Below are the code and all the weights of a small trained network. Each question names an input and a target symbol and asks about switching units off, where a switched-off unit gives its printed mean instead of its output.

import numpy as np


def w(rows, s, z=0):
    codes = np.array(rows[::2]) - 128.0
    scale = np.full(codes.shape[1], s)
    scale[-1] = z or s
    return codes * scale


def f(y):
    return y / 2 * (1 + np.tanh(0.7978845608 * (y + 0.044715 * y**3)))


def softmax(a):
    e = np.exp(a - a.max(-1, keepdims=True))
    return e / e.sum(-1, keepdims=True)


def log_softmax(a):
    a = a - a.max(-1, keepdims=True)
    return a - np.log(np.exp(a).sum(-1, keepdims=True))


def net(x, mask):
    ids = ['γζηθμω'.index(c) for c in x.split()]
    T = len(ids)
    res = E[ids] + P[:T]
    q, k, v = (res @ M[0].T for M in (Q, K, V))
    z = softmax(np.where(np.tri(T) > 0, q @ k.T / 2**0.5, -1e9)) @ v
    res = res + np.where(mask[0], z, O[0][:, -1]) @ O[0][:, :-1]
    y = f(res @ A[0][:, :-1].T + A[0][:, -1])
    res = res + np.where(mask[1:17], y, B[0][:, -1]) @ B[0][:, :-1]
    return log_softmax(res[-1] @ U[:, :-1].T + U[:, -1])


Q, K, V, O, A, B = {}, {}, {}, {}, {}, {}
E = w([
[101,85,57,58,133],'γ',
[133,129,135,25,128],'ζ',
[12,131,133,167,95],'η',
[149,116,129,117,106],'θ',
[115,176,139,157,252],'μ',
[143,188,119,136,129],'ω',
],0.018)
P = w([
[163,87,156,128,72],'0',
[134,246,89,104,102],'1',
[159,74,140,130,223],'2',
[155,90,188,165,82],'3',
[122,246,103,127,107],'4',
[133,45,118,192,184],'5',
],0.012)
Q[0] = w([
[183,6,250,108,118],'H1',
[167,48,163,141,145],'H1',
],0.012)
K[0] = w([
[197,47,71,1,88],'H1',
[195,151,57,57,104],'H1',
],0.009)
V[0] = w([
[205,174,143,122,208],'H1',
[254,143,81,117,70],'H1',
],0.0071)
O[0] = w([
[88,190,115,80,148,253],'H1',
[151,129,244,182,154,151],'H1',
],0.011,0.0016)
A[0] = w([
[111,122,81,95,151,165],'N1',
[134,188,85,140,153,5],'N2',
[122,81,85,73,63,78],'N3',
[115,186,83,179,140,66],'N4',
[139,159,196,121,92,185],'N5',
[106,124,117,83,59,60],'N6',
[85,168,77,74,99,254],'N7',
[138,70,106,121,174,82],'N8',
[127,101,100,161,160,80],'N9',
[249,94,92,91,86,91],'N10',
[174,115,144,132,107,181],'N11',
[76,71,103,109,134,173],'N12',
[140,85,107,91,98,41],'N13',
[146,97,159,189,62,125],'N14',
[76,135,91,146,160,92],'N15',
[153,159,140,160,89,109],'N16',
],0.016,0.0066)
B[0] = w([
[129,146,111,176,90,198],'N1',
[27,99,55,26,28,173],'N2',
[97,162,188,140,51,173],'N3',
[100,25,200,187,65,175],'N4',
[158,55,81,1,28,160],'N5',
[68,87,124,134,64,148],'N6',
[144,103,149,162,242,249],'N7',
[114,104,95,196,68,162],'N8',
[158,25,134,38,58,140],'N9',
[111,65,203,220,161,162],'N10',
[96,143,59,199,125,151],'N11',
[156,136,129,128,165,181],'N12',
[115,208,152,136,97,142],'N13',
[112,90,6,97,199,154],'N14',
[238,133,133,124,88,174],'N15',
[189,159,160,128,51,134],'N16',
],0.0073,0.014)
U = w([
[215,134,128,147,253,251],'γ',
[199,68,105,85,169,138],'ζ',
[131,115,173,173,75,109],'η',
[209,190,79,125,72,183],'θ',
[43,131,67,71,128,70],'μ',
[126,85,209,48,74,5],'ω',
],0.0077,0.0035)

Each question gives the input, a string of symbols that net reads in full, and the target symbol t.
The units are the heads (2 rows each of Q, K, V and O) and the neurons (one row each of A and B). Each row of codes is followed by its name. A weight is (code - 128) times the scale printed after its matrix; where a second scale follows, it is the last column's (O, A, B and U).
mask holds one flag per unit, heads first, then neurons. A switched-off unit (its flag False) gives its mean, the last column of its rows in O or B, instead of its output. The means were averaged over made-up inputs and are rounded, as every weight is.
A unit's drop is (log p(t) with every unit on - log p(t) with that unit switched off) / (log p(t) with every unit on - log p(t) with every unit switched off).
The circuit of an input: a set's keep is (log p(t) with only the set's units on - log p(t) with every unit switched off) / (log p(t) with every unit on - log p(t) with every unit switched off). Starting from the 12 units with the biggest drops (on a tie, the unit counted first), units are removed one at a time, each time the one whose removal leaves the highest keep (on an exact tie, the one counted first), for as long as the keep stays at least 0.8.
circuit, biggest first: the units of the circuit, biggest drop first
top k neurons: the k neurons with the biggest drops, biggest first
drop of u: that unit's drop, to one decimal
input θ γ γ η θ, target η: circuit, biggest first => H1, N10, N3
input μ θ ζ η, target μ: circuit, biggest first => N14
input μ η ζ η η μ, target ζ: circuit, biggest first => N9, H1
input ζ γ θ ζ γ η, target γ: circuit, biggest first => N2, N12
input η μ η θ ζ, target η: top 3 neurons => N3, N6, N10
input θ ω γ μ μ ζ, target γ: circuit, biggest first => N2, N5
input η ζ η, target γ: top 2 neurons => N2, N12
input θ γ γ η, target μ: top 2 neurons => N14, N7
input μ μ μ γ, target η: circuit, biggest first => N3, N10, H1
input μ ζ ω ω ζ, target μ: top 3 neurons => N6, N2, N15
input ζ θ ω γ ω, target ω: top 3 neurons => N4, N5, N2
input ζ γ γ μ ζ, target μ: top 2 neurons => N2, N6
input μ μ γ γ μ, target μ: drop of H1 => 0.4
input θ θ ω ω γ, target γ: circuit, biggest first => N7
input γ μ μ θ, target ζ: drop of N3 => 0.1
input η θ γ γ, target η: drop of N3 => 0.5
input μ γ γ θ, target ζ: drop of N14 => 0.9
